Below are the code and all the weights of a small trained network. Each question names an input and a class and asks about switching units off, where a switched-off unit gives its printed mean instead of its output.

import numpy as np


def w(rows, s, z=0):
    codes = np.array(rows[::2]) - 128.0
    scale = np.full(codes.shape[1], s)
    scale[-1] = z or s
    return codes * scale


def norm(h):
    return h / np.sqrt((h * h).mean(-1, keepdims=True) + 1e-5)


def f(y):
    return y / 2 * (1 + np.tanh(0.7978845608 * (y + 0.044715 * y**3)))


def log_softmax(a):
    a = a - a.max(-1, keepdims=True)
    return a - np.log(np.exp(a).sum(-1, keepdims=True))


def net(x, mask):
    res = np.array(x, float).reshape(1, 3) / 4 @ E
    u = 0
    for l in range(2):
        y = f(norm(res) @ A[l][:, :-1].T + A[l][:, -1])
        res = res + np.where(mask[u : u + 5], y, B[l][:, -1]) @ B[l][:, :-1]
        u += 5
    return log_softmax(norm(res)[-1] @ U[:, :-1].T + U[:, -1])


A, B = {}, {}
E = w([
[191,184,82],'x0',
[193,2,107],'x1',
[128,128,129],'x2',
],0.00053)
A[0] = w([
[4,163,181,6],'0.n0',
[15,165,196,33],'0.n1',
[33,156,187,27],'0.n2',
[106,155,149,167],'0.n3',
[91,120,159,168],'0.n4',
],0.0037,0.0015)
B[0] = w([
[171,38,49,231],'0.n0',
[186,31,4,255],'0.n1',
[147,50,44,184],'0.n2',
[53,185,103,218],'0.n3',
[39,197,122,200],'0.n4',
],0.0016,0.00062)
A[1] = w([
[1,74,159,3],'1.n0',
[225,149,148,74],'1.n1',
[136,27,163,88],'1.n2',
[180,183,60,74],'1.n3',
[119,169,174,103],'1.n4',
],0.0034,0.00047)
B[1] = w([
[146,73,226,135],'1.n0',
[172,48,130,196],'1.n1',
[58,225,139,235],'1.n2',
[115,142,252,252],'1.n3',
[97,101,64,171],'1.n4',
],0.0023,0.00036)
U = w([
[41,28,11,255],'0',
[25,47,244,165],'1',
[106,255,112,51],'2',
[248,55,157,31],'3',
],0.0093,0.00097)

Each question gives the input, the list of numbers given to net, and the class t.
The units are the neurons (one row each of A and B). Each row of codes is followed by its name. A weight is (code - 128) times the scale printed after its matrix; where a second scale follows, it is the last column's (A, B and U).
mask holds one flag per neuron, layer by layer. A switched-off neuron (its flag False) gives its mean, the last column of its row in B, instead of its output. The means were averaged over made-up inputs and are rounded, as every weight is.
A unit's drop is (log p(t) with every unit on - log p(t) with that unit switched off) / (log p(t) with every unit on - log p(t) with every unit switched off).
The circuit of an input: a set's keep is (log p(t) with only the set's units on - log p(t) with every unit switched off) / (log p(t) with every unit on - log p(t) with every unit switched off). Starting from all 10 units, units are removed one at a time, each time the one whose removal leaves the highest keep (on an exact tie, the one counted first), for as long as the keep stays at least 0.8.
units of the circuit, in order: the units of the circuit, biggest drop first
k most important neurons: the k neurons with the biggest drops, biggest first
drop when u is switched off: that unit's drop, to one decimal
input [-8,-6,0], class 0: units of the circuit, in order : 0.n1
input [-5,8,3], class 1: units of the circuit, in order : 1.n2, 0.n1
input [0,-7,-1], class 0: units of the circuit, in order : 0.n1, 0.n0
input [-1,-8,6], class 0: units of the circuit, in order : 0.n1, 0.n0
input [-1,-6,7], class 0: 4 most important neurons : 0.n1, 0.n0, 0.n2, 1.n2
input [0,7,7], class 1: 2 most important neurons : 0.n1, 1.n2
input [0,1,-8], class 1: 4 most important neurons : 0.n1, 0.n0, 0.n2, 1.n2
input [-2,4,3], class 1: 2 most important neurons : 0.n1, 1.n0
input [-3,6,7], class 1: 2 most important neurons : 1.n2, 1.n0
input [0,1,-2], class 1: 4 most important neurons : 0.n1, 0.n0, 0.n2, 1.n2
input [-3,3,5], class 1: 2 most important neurons : 1.n0, 0.n1
input [-1,4,-5], class 1: 2 most important neurons : 0.n1, 0.n0
input [-3,4,-6], class 1: 2 most important neurons : 1.n0, 0.n1
input [-7,-4,-4], class 0: units of the circuit, in order : 0.n1
input [-4,5,-1], class 1: 2 most important neurons : 1.n0, 1.n2
input [0,-5,2], class 0: drop when 1.n2 is switched off : 0.2
input [-3,2,-5], class 1: drop when 1.n0 is switched off : 1.0
input [-3,2,5], class 1: drop when 1.n0 is switched off : 1.0
